Below are the code and all the weights of a small trained network. Each question names an input and a target symbol and asks about switching units off, where a switched-off unit gives its printed mean instead of its output.

import numpy as np


def w(rows, s, z=0):
    codes = np.array(rows[::2]) - 128.0
    scale = np.full(codes.shape[1], s)
    scale[-1] = z or s
    return codes * scale


def norm(h):
    return h / np.sqrt((h * h).mean(-1, keepdims=True) + 1e-5)


def f(y):
    return np.maximum(y, 0)


def softmax(a):
    e = np.exp(a - a.max(-1, keepdims=True))
    return e / e.sum(-1, keepdims=True)


def log_softmax(a):
    a = a - a.max(-1, keepdims=True)
    return a - np.log(np.exp(a).sum(-1, keepdims=True))


def net(x, mask):
    ids = ['αγδεθλξτψ'.index(c) for c in x.split()]
    T = len(ids)
    res = E[ids] + P[:T]
    u = 0
    for l in range(3):
        r = norm(res)
        for j in range(2):
            rows = slice(2 * j, 2 * j + 2)
            q, k, v = (r @ M[l][rows].T for M in (Q, K, V))
            z = softmax(np.where(np.tri(T) > 0, q @ k.T / 2**0.5, -1e9)) @ v
            o = O[l][rows]
            res = res + np.where(mask[u + j], z, o[:, -1]) @ o[:, :-1]
        u += 2
        y = f(norm(res) @ A[l][:, :-1].T + A[l][:, -1])
        res = res + np.where(mask[u : u + 8], y, B[l][:, -1]) @ B[l][:, :-1]
        u += 8
    return log_softmax(norm(res)[-1] @ U[:, :-1].T + U[:, -1])


Q, K, V, O, A, B = {}, {}, {}, {}, {}, {}
E = w([
[127,122,134,135],'α',
[141,119,119,133],'γ',
[122,124,136,136],'δ',
[19,2,134,6],'ε',
[133,124,140,147],'θ',
[128,123,139,144],'λ',
[122,126,143,143],'ξ',
[121,121,128,128],'τ',
[124,114,119,122],'ψ',
],0.0041)
P = w([
[157,177,134,132],'0',
[154,43,177,123],'1',
[102,87,178,121],'2',
[157,55,125,210],'3',
[93,179,104,163],'4',
[192,40,218,80],'5',
[80,114,173,118],'6',
[128,53,109,226],'7',
[45,141,119,175],'8',
[163,46,226,30],'9',
[61,142,163,133],'10',
[77,72,56,244],'11',
[27,150,128,147],'12',
[134,76,199,4],'13',
],0.0017)
Q[0] = w([
[59,138,97,141],'0.h0',
[62,118,119,167],'0.h0',
[100,84,252,108],'0.h1',
[63,60,254,98],'0.h1',
],0.0022)
K[0] = w([
[34,169,109,166],'0.h0',
[67,214,133,141],'0.h0',
[233,202,67,180],'0.h1',
[252,224,4,188],'0.h1',
],0.0018)
V[0] = w([
[146,122,141,121],'0.h0',
[242,228,137,205],'0.h0',
[176,254,131,23],'0.h1',
[211,85,54,189],'0.h1',
],0.00072)
O[0] = w([
[128,102,121,133,138],'0.h0',
[116,101,120,11,145],'0.h0',
[108,218,2,161,3],'0.h1',
[226,94,165,125,177],'0.h1',
],0.00078,0.00063)
A[0] = w([
[187,50,106,10,46],'0.n0',
[44,8,164,184,221],'0.n1',
[111,26,44,107,106],'0.n2',
[111,87,91,33,180],'0.n3',
[217,141,27,165,65],'0.n4',
[49,164,90,124,61],'0.n5',
[85,87,34,171,82],'0.n6',
[104,107,152,237,249],'0.n7',
],0.0018,0.0014)
B[0] = w([
[126,242,154,135,149],'0.n0',
[178,252,97,93,253],'0.n1',
[94,188,179,159,152],'0.n2',
[205,160,148,120,153],'0.n3',
[91,254,176,122,136],'0.n4',
[104,172,111,156,135],'0.n5',
[185,189,195,116,148],'0.n6',
[149,248,104,46,226],'0.n7',
],0.0019,0.0032)
Q[1] = w([
[90,168,41,195],'1.h0',
[97,158,170,2],'1.h0',
[120,91,104,171],'1.h1',
[123,97,115,164],'1.h1',
],0.012)
K[1] = w([
[78,119,196,30],'1.h0',
[77,253,77,203],'1.h0',
[167,162,147,142],'1.h1',
[171,173,141,148],'1.h1',
],0.012)
V[1] = w([
[95,150,207,253],'1.h0',
[215,108,58,172],'1.h0',
[198,141,190,149],'1.h1',
[128,101,134,59],'1.h1',
],0.0042)
O[1] = w([
[170,148,88,254,153],'1.h0',
[56,176,78,84,138],'1.h0',
[113,104,59,136,251],'1.h1',
[88,103,163,163,137],'1.h1',
],0.0051,0.0023)
A[1] = w([
[27,145,91,212,79],'1.n0',
[222,185,188,102,194],'1.n1',
[126,170,94,189,152],'1.n2',
[178,52,35,94,91],'1.n3',
[221,128,89,83,173],'1.n4',
[17,26,215,192,250],'1.n5',
[171,120,55,198,74],'1.n6',
[131,59,254,107,165],'1.n7',
],0.0025,0.0016)
B[1] = w([
[166,131,109,65,164],'1.n0',
[147,137,187,84,237],'1.n1',
[132,81,123,92,253],'1.n2',
[99,203,161,105,191],'1.n3',
[96,89,170,157,253],'1.n4',
[3,32,180,228,169],'1.n5',
[143,53,125,115,215],'1.n6',
[71,168,48,201,169],'1.n7',
],0.0037,0.0017)
Q[2] = w([
[25,133,196,66],'2.h0',
[253,183,61,158],'2.h0',
[16,92,140,114],'2.h1',
[209,184,68,118],'2.h1',
],0.0058)
K[2] = w([
[45,55,191,130],'2.h0',
[196,178,123,153],'2.h0',
[39,77,84,76],'2.h1',
[253,218,173,127],'2.h1',
],0.0052)
V[2] = w([
[138,212,123,105],'2.h0',
[7,177,175,213],'2.h0',
[20,36,59,245],'2.h1',
[194,128,211,195],'2.h1',
],0.0014)
O[2] = w([
[203,131,111,125,128],'2.h0',
[108,160,146,249,2],'2.h0',
[88,180,213,130,108],'2.h1',
[83,207,86,160,31],'2.h1',
],0.002,0.00074)
A[2] = w([
[182,96,206,158,250],'2.n0',
[146,88,31,197,55],'2.n1',
[4,35,158,173,51],'2.n2',
[138,45,136,146,154],'2.n3',
[179,109,53,112,153],'2.n4',
[123,168,54,137,112],'2.n5',
[49,145,91,113,224],'2.n6',
[96,71,51,171,138],'2.n7',
],0.0039,0.0011)
B[2] = w([
[145,240,177,164,196],'2.n0',
[200,53,55,58,173],'2.n1',
[21,12,251,184,179],'2.n2',
[84,138,139,246,179],'2.n3',
[53,114,168,180,255],'2.n4',
[56,173,107,165,176],'2.n5',
[165,150,137,225,194],'2.n6',
[209,166,130,12,171],'2.n7',
],0.0029,0.0027)
U = w([
[57,51,188,140,126],'α',
[124,116,140,118,1],'γ',
[129,139,149,14,97],'δ',
[139,123,186,202,81],'ε',
[153,84,98,129,75],'θ',
[162,63,37,102,243],'λ',
[172,199,224,97,197],'ξ',
[255,93,117,205,125],'τ',
[14,211,51,126,152],'ψ',
],0.0087,0.0035)

Each question gives the input, a string of symbols that net reads in full, and the target symbol t.
The units are the heads (2 rows each of Q, K, V and O) and the neurons (one row each of A and B). Each row of codes is followed by its name. A weight is (code - 128) times the scale printed after its matrix; where a second scale follows, it is the last column's (O, A, B and U).
mask holds one flag per unit, layer by layer, with each layer's heads first. A switched-off unit (its flag False) gives its mean, the last column of its rows in O or B, instead of its output. The means were averaged over made-up inputs and are rounded, as every weight is.
A unit's drop is (log p(t) with every unit on - log p(t) with that unit switched off) / (log p(t) with every unit on - log p(t) with every unit switched off).
The circuit of an input: a set's keep is (log p(t) with only the set's units on - log p(t) with every unit switched off) / (log p(t) with every unit on - log p(t) with every unit switched off). Starting from the 12 units with the biggest drops (on a tie, the unit counted first), units are removed one at a time, each time the one whose removal leaves the highest keep (on an exact tie, the one counted first), for as long as the keep stays at least 0.8.
units of the circuit, in order: the units of the circuit, biggest drop first
most important unit: the unit with the biggest drop
k most important neurons: the k neurons with the biggest drops, biggest first
k most important neurons of layer l: the k neurons of layer l with the biggest drops, biggest first
heads that matter: for each layer, one digit per head in row order, 1 if its drop is at least 0.15 and else 0, layers parted by /
input θ θ α ψ, target λ: units of the circuit, in order	[2.n1]
input θ θ θ δ γ γ δ γ ψ γ ξ δ δ, target τ: 2 most important neurons of layer 2	[2.n2 2.n1]
input α ξ δ θ ψ γ ξ γ τ γ θ, target ξ: heads that matter	00 / 10 / 00
input θ θ γ γ ξ α τ, target τ: units of the circuit, in order	[1.h0 2.n1]
input γ τ τ ξ ξ, target ξ: 2 most important neurons	[1.n1 0.n6]
input θ θ λ γ θ θ γ, target λ: units of the circuit, in order	[1.h0 2.n1 1.h1]
input δ ψ ε θ γ, target α: units of the circuit, in order	[1.h0 0.n1]
input γ θ γ ψ τ θ, target δ: units of the circuit, in order	[1.h0 2.n4]
input γ θ ξ ψ τ θ γ γ γ τ τ τ τ, target ξ: 3 most important neurons of layer 1	[1.n7 1.n1 1.n2]
input γ α τ ξ γ γ γ θ γ ξ γ α, target τ: 3 most important neurons	[0.n7 1.n5 2.n2]
input γ δ α θ γ α, target λ: 3 most important neurons of layer 0	[0.n6 0.n4 0.n7]
input γ ε θ γ ξ, target α: 3 most important neurons	[1.n5 0.n1 2.n2]
input γ ξ α γ γ γ θ γ θ τ ξ, target λ: heads that matter	00 / 10 / 01
input θ ψ δ θ γ γ θ, target ψ: most important unit	0.n7
input ψ γ δ, target δ: heads that matter	01 / 10 / 00
input γ γ τ γ γ α τ ψ λ δ, target δ: 3 most important neurons	[0.n1 0.n7 1.n5]
input γ γ θ θ θ θ γ θ ξ θ, target λ: units of the circuit, in order	[1.h0 0.n7 2.n1 1.h1]
input θ γ ε α γ θ γ δ θ λ γ, target ξ: units of the circuit, in order	[1.h1 0.n1 2.n4]
input γ λ τ θ α τ γ λ ξ γ θ, target τ: heads that matter	00 / 10 / 01
input τ γ θ γ γ δ α, target ψ: 3 most important neurons	[1.n5 2.n2 0.n2]
input θ γ γ γ θ θ γ ψ ξ θ γ γ γ τ, target ψ: units of the circuit, in order	[1.h0]
input ξ γ ξ ψ, target ψ: 2 most important neurons	[1.n5 1.n3]
input ψ γ τ γ γ δ γ, target ψ: 3 most important neurons	[0.n2 2.n2 1.n5]
input ξ γ γ θ ξ θ, target λ: heads that matter	00 / 10 / 00
input ξ γ γ ξ θ θ, target τ: 2 most important neurons	[0.n1 2.n3]
input γ ξ γ ξ γ γ, target τ: 2 most important neurons	[0.n4 0.n6]
input ψ γ ψ, target δ: most important neuron	[0.n1]
input τ τ α, target ξ: 3 most important neurons of layer 0	[0.n1 0.n7 0.n4]
input τ δ θ γ ξ ξ γ γ α δ γ ξ τ ψ, target τ: 3 most important neurons of layer 0	[0.n6 0.n3 0.n2]
input ψ γ θ, target δ: 3 most important neurons	[0.n2 1.n5 2.n2]
